Here is a tiny trained network, its code and every weight. The questions are about switching its units off for an input and a target symbol, where a switched-off unit gives its printed mean instead of its output.

import numpy as np


def w(rows, s, z=0):
    codes = np.array(rows[::2]) - 128.0
    scale = np.full(codes.shape[1], s)
    scale[-1] = z or s
    return codes * scale


def f(y):
    return y / 2 * (1 + np.tanh(0.7978845608 * (y + 0.044715 * y**3)))


def softmax(a):
    e = np.exp(a - a.max(-1, keepdims=True))
    return e / e.sum(-1, keepdims=True)


def log_softmax(a):
    a = a - a.max(-1, keepdims=True)
    return a - np.log(np.exp(a).sum(-1, keepdims=True))


def net(x, mask):
    ids = ['αγεζθμπω'.index(c) for c in x.split()]
    T = len(ids)
    res = E[ids] + P[:T]
    u = 0
    for l in range(2):
        q, k, v = (res @ M[l].T for M in (Q, K, V))
        z = softmax(np.where(np.tri(T) > 0, q @ k.T / 3**0.5, -1e9)) @ v
        res = res + np.where(mask[u], z, O[l][:, -1]) @ O[l][:, :-1]
        u += 1
        y = f(res @ A[l][:, :-1].T + A[l][:, -1])
        res = res + np.where(mask[u : u + 4], y, B[l][:, -1]) @ B[l][:, :-1]
        u += 4
    return log_softmax(res[-1] @ U[:, :-1].T + U[:, -1])


Q, K, V, O, A, B = {}, {}, {}, {}, {}, {}
E = w([
[203,82,120,117,171],'α',
[75,170,11,156,189],'γ',
[237,132,172,74,141],'ε',
[137,186,91,89,139],'ζ',
[123,165,90,164,186],'θ',
[159,202,170,198,178],'μ',
[186,223,178,113,135],'π',
[159,146,81,98,164],'ω',
],0.012)
P = w([
[51,116,169,116,109],'0',
[82,109,127,146,71],'1',
[157,234,73,101,242],'2',
[83,122,155,112,105],'3',
[87,113,116,155,64],'4',
[180,200,56,130,183],'5',
[92,126,163,99,109],'6',
[84,111,112,152,63],'7',
[208,178,48,138,137],'8',
[84,88,157,9,140],'9',
],0.014)
Q[0] = w([
[116,137,148,136,111],'L0H0',
[74,129,184,37,255],'L0H0',
[63,76,175,130,86],'L0H0',
],0.038)
K[0] = w([
[105,150,133,134,144],'L0H0',
[254,178,35,173,116],'L0H0',
[103,204,171,157,177],'L0H0',
],0.044)
V[0] = w([
[135,254,170,135,45],'L0H0',
[87,136,39,2,77],'L0H0',
[70,135,105,188,145],'L0H0',
],0.023)
O[0] = w([
[253,89,8,192,45,228],'L0H0',
[221,74,249,243,193,249],'L0H0',
[174,66,112,35,183,21],'L0H0',
],0.011,0.0021)
A[0] = w([
[132,205,116,119,198,3],'L0N0',
[49,73,172,122,92,61],'L0N1',
[65,45,164,164,6,55],'L0N2',
[100,66,186,167,64,140],'L0N3',
],0.019,0.0047)
B[0] = w([
[208,107,91,186,85,249],'L0N0',
[203,72,169,120,21,188],'L0N1',
[120,254,184,124,136,186],'L0N2',
[53,98,67,190,112,197],'L0N3',
],0.013,0.014)
Q[1] = w([
[119,143,73,14,185],'L1H0',
[26,144,172,52,185],'L1H0',
[2,228,202,141,140],'L1H0',
],0.034)
K[1] = w([
[77,90,171,147,38],'L1H0',
[105,42,202,138,126],'L1H0',
[113,4,155,91,210],'L1H0',
],0.041)
V[1] = w([
[241,124,153,26,138],'L1H0',
[22,11,180,138,67],'L1H0',
[17,2,240,27,64],'L1H0',
],0.00095)
O[1] = w([
[193,64,62,83,85,120],'L1H0',
[147,200,121,254,142,62],'L1H0',
[40,247,77,241,142,2],'L1H0',
],0.00085,0.0069)
A[1] = w([
[39,82,236,120,223,146],'L1N0',
[24,52,121,2,250,108],'L1N1',
[187,146,120,154,196,4],'L1N2',
[126,97,215,90,247,12],'L1N3',
],0.009,0.012)
B[1] = w([
[42,87,68,109,120,255],'L1N0',
[165,177,171,114,123,228],'L1N1',
[80,185,105,127,73,232],'L1N2',
[131,152,54,250,45,211],'L1N3',
],0.017,0.0052)
U = w([
[136,83,169,96,101,111],'α',
[116,101,101,133,117,31],'γ',
[88,161,164,114,161,126],'ε',
[200,77,114,160,229,156],'ζ',
[172,114,151,74,252,253],'θ',
[128,107,84,58,143,110],'μ',
[227,149,94,137,165,68],'π',
[86,78,131,96,193,171],'ω',
],0.0036,0.011)

Each question gives the input, a string of symbols that net reads in full, and the target symbol t.
The units are the heads (3 rows each of Q, K, V and O) and the neurons (one row each of A and B). Each row of codes is followed by its name. A weight is (code - 128) times the scale printed after its matrix; where a second scale follows, it is the last column's (O, A, B and U).
mask holds one flag per unit, layer by layer, with each layer's heads first. A switched-off unit (its flag False) gives its mean, the last column of its rows in O or B, instead of its output. The means were averaged over made-up inputs and are rounded, as every weight is.
A unit's drop is (log p(t) with every unit on - log p(t) with that unit switched off) / (log p(t) with every unit on - log p(t) with every unit switched off).
The circuit of an input: a set's keep is (log p(t) with only the set's units on - log p(t) with every unit switched off) / (log p(t) with every unit on - log p(t) with every unit switched off). Starting from all 10 units, units are removed one at a time, each time the one whose removal leaves the highest keep (on an exact tie, the one counted first), for as long as the keep stays at least 0.8.
units of the circuit, in order: the units of the circuit, biggest drop first
top k neurons: the k neurons with the biggest drops, biggest first
top k neurons in layer l: the k neurons of layer l with the biggest drops, biggest first
drop of u: that unit's drop, to one decimal
input ω μ θ ω θ α ζ ε, target ω: top neuron => [L0N0]
input ζ ω γ π α γ ε, target γ: top 2 neurons in layer 0 => [L0N0, L0N1]
input ω ζ μ α α γ π ζ, target ω: top 3 neurons in layer 0 => [L0N0, L0N1, L0N3]
input π α ε α α ω γ, target ω: top 4 neurons => [L0N0, L1N0, L0N1, L0N3]
input γ μ α ω α ε α μ θ ω, target θ: top 2 neurons in layer 1 => [L1N1, L1N3]
input π α ω α, target ω: top 2 neurons => [L0N0, L1N0]
input ε ω ε θ ω α α γ, target ε: top 2 neurons in layer 0 => [L0N2, L0N0]
input ζ θ α μ, target α: units of the circuit, in order => [L0H0, L0N1]
input ε ε γ θ θ μ θ ζ, target ε: top 2 neurons in layer 0 => [L0N2, L0N0]
input γ ζ α α ζ, target γ: top 3 neurons => [L1N3, L1N0, L0N0]
input θ α γ γ ε, target θ: top 2 neurons => [L0N0, L1N1]
input μ μ ε ω, target ε: top 2 neurons => [L0N2, L0N0]
input ε ε ζ ω ε π α, target π: top 2 neurons => [L0N2, L1N0]
input μ α ω ε ε, target μ: units of the circuit, in order => [L0H0]
input α π π ω, target π: top 2 neurons in layer 0 => [L0N2, L0N3]
input θ ε ω ζ ε α μ ζ, target θ: top 3 neurons in layer 0 => [L0N0, L0N1, L0N3]
input ζ ε π ε, target π: drop of L0N2 => 0.2
input α ε α ζ ω, target α: drop of L0N0 => 0.0
input ζ ζ ζ ε, target ζ: drop of L1H0 => 0.0
input ε α γ α ε π μ, target π: top neuron in layer 0 => [L0N2]
